Below are the code and all the weights of a small trained network. Each question names an input and a class and asks about switching units off, where a switched-off unit gives its printed mean instead of its output.

import numpy as np


def w(rows, s, z=0):
    codes = np.array(rows[::2]) - 128.0
    scale = np.full(codes.shape[1], s)
    scale[-1] = z or s
    return codes * scale


def f(y):
    return y / 2 * (1 + np.tanh(0.7978845608 * (y + 0.044715 * y**3)))


def log_softmax(a):
    a = a - a.max(-1, keepdims=True)
    return a - np.log(np.exp(a).sum(-1, keepdims=True))


def net(x, mask):
    res = np.array(x, float).reshape(1, 3) / 4 @ E
    y = f(res @ A[0][:, :-1].T + A[0][:, -1])
    res = res + np.where(mask, y, B[0][:, -1]) @ B[0][:, :-1]
    return log_softmax(res[-1] @ U[:, :-1].T + U[:, -1])


A, B = {}, {}
E = w([
[87,198,42,198,197,236],'x0',
[246,192,38,187,46,104],'x1',
[106,77,194,230,40,184],'x2',
],0.011)
A[0] = w([
[99,164,60,179,195,197,182],'n1',
[103,95,192,126,201,130,86],'n2',
[144,105,156,115,105,72,247],'n3',
[116,180,57,55,167,72,110],'n4',
[156,136,157,53,84,16,128],'n5',
[24,107,217,82,211,145,126],'n6',
[166,127,84,157,82,104,97],'n7',
[155,117,178,86,90,82,97],'n8',
[205,154,50,183,62,75,165],'n9',
[112,118,239,245,51,162,126],'n10',
[176,183,144,153,92,98,91],'n11',
[99,146,113,108,144,113,83],'n12',
[158,109,188,90,97,71,93],'n13',
[160,114,100,22,218,116,141],'n14',
[68,125,135,124,160,123,78],'n15',
[161,118,91,135,126,118,92],'n16',
[116,163,53,174,217,163,88],'n17',
[128,129,80,74,171,70,136],'n18',
[139,195,71,82,167,59,179],'n19',
[91,144,107,186,124,158,92],'n20',
[89,78,141,198,28,140,138],'n21',
[117,70,114,110,77,83,90],'n22',
[171,157,93,147,113,103,120],'n23',
[182,142,60,34,184,59,93],'n24',
[172,140,48,146,106,109,99],'n25',
],0.011,0.013)
B[0] = w([
[68,82,202,110,136,150,250],'n1',
[150,136,52,106,118,113,174],'n2',
[60,77,252,117,86,150,221],'n3',
[165,139,103,171,149,122,201],'n4',
[92,109,128,108,185,153,208],'n5',
[123,139,91,90,55,101,245],'n6',
[135,141,73,111,119,118,173],'n7',
[118,147,82,113,189,142,169],'n8',
[112,119,128,94,74,106,254],'n9',
[183,126,117,199,156,119,250],'n10',
[143,153,69,111,127,130,164],'n11',
[153,144,93,123,154,123,132],'n12',
[118,142,72,107,192,145,174],'n13',
[154,122,129,175,118,127,212],'n14',
[144,154,73,111,151,119,150],'n15',
[143,143,90,120,134,134,139],'n16',
[110,121,110,105,206,152,201],'n17',
[148,122,130,155,136,118,187],'n18',
[139,112,153,166,111,120,221],'n19',
[139,137,101,128,177,127,163],'n20',
[156,122,129,181,138,115,221],'n21',
[139,144,77,121,177,133,152],'n22',
[123,140,95,111,110,119,174],'n23',
[168,143,120,172,138,123,208],'n24',
[134,139,77,100,112,114,182],'n25',
],0.042,0.017)
U = w([
[216,110,116,231,165,126,113],'0',
[77,101,103,89,254,186,107],'1',
[144,126,38,74,64,103,121],'2',
[110,105,251,138,83,166,254],'3',
[171,161,132,94,99,184,91],'4',
[197,160,164,111,205,151,90],'5',
[144,208,146,134,157,115,97],'6',
[140,207,109,121,140,123,98],'7',
],0.012,0.0072)

Each question gives the input, the list of numbers given to net, and the class t.
The units are the neurons (one row each of A and B). Each row of codes is followed by its name. A weight is (code - 128) times the scale printed after its matrix; where a second scale follows, it is the last column's (A, B and U).
mask holds one flag per neuron, in row order. A switched-off neuron (its flag False) gives its mean, the last column of its row in B, instead of its output. The means were averaged over made-up inputs and are rounded, as every weight is.
A unit's drop is (log p(t) with every unit on - log p(t) with that unit switched off) / (log p(t) with every unit on - log p(t) with every unit switched off).
The circuit of an input: a set's keep is (log p(t) with only the set's units on - log p(t) with every unit switched off) / (log p(t) with every unit on - log p(t) with every unit switched off). Starting from the 12 units with the biggest drops (on a tie, the unit counted first), units are removed one at a time, each time the one whose removal leaves the highest keep (on an exact tie, the one counted first), for as long as the keep stays at least 0.8.
circuit, biggest first: the units of the circuit, biggest drop first
unit that matters most: the unit with the biggest drop
top k neurons: the k neurons with the biggest drops, biggest first
drop of u: that unit's drop, to one decimal
input [6,-3,5], class 1: circuit, biggest first => n1
input [-6,-6,-3], class 1: top 4 neurons => n5, n9, n13, n8
input [-5,6,3], class 2: top 3 neurons => n9, n1, n17
input [0,7,6], class 2: top 2 neurons => n9, n7
input [-7,-8,-8], class 0: top 4 neurons => n14, n24, n9, n4
input [6,-7,4], class 2: top 3 neurons => n6, n5, n2
input [-6,-7,-7], class 0: top 3 neurons => n14, n24, n9
input [8,-5,-8], class 0: top 3 neurons => n14, n4, n19
input [2,-6,-6], class 0: top 4 neurons => n14, n9, n4, n24
input [-2,-4,-2], class 2: top 3 neurons => n1, n6, n2
input [6,6,0], class 1: top 3 neurons => n17, n1, n6
input [1,1,3], class 3: top 2 neurons => n4, n24
input [-2,7,6], class 2: top 2 neurons => n9, n7
input [0,4,1], class 2: unit that matters most => n1
input [5,0,3], class 1: drop of n3 => 0.6
input [-1,6,4], class 2: drop of n9 => 0.2
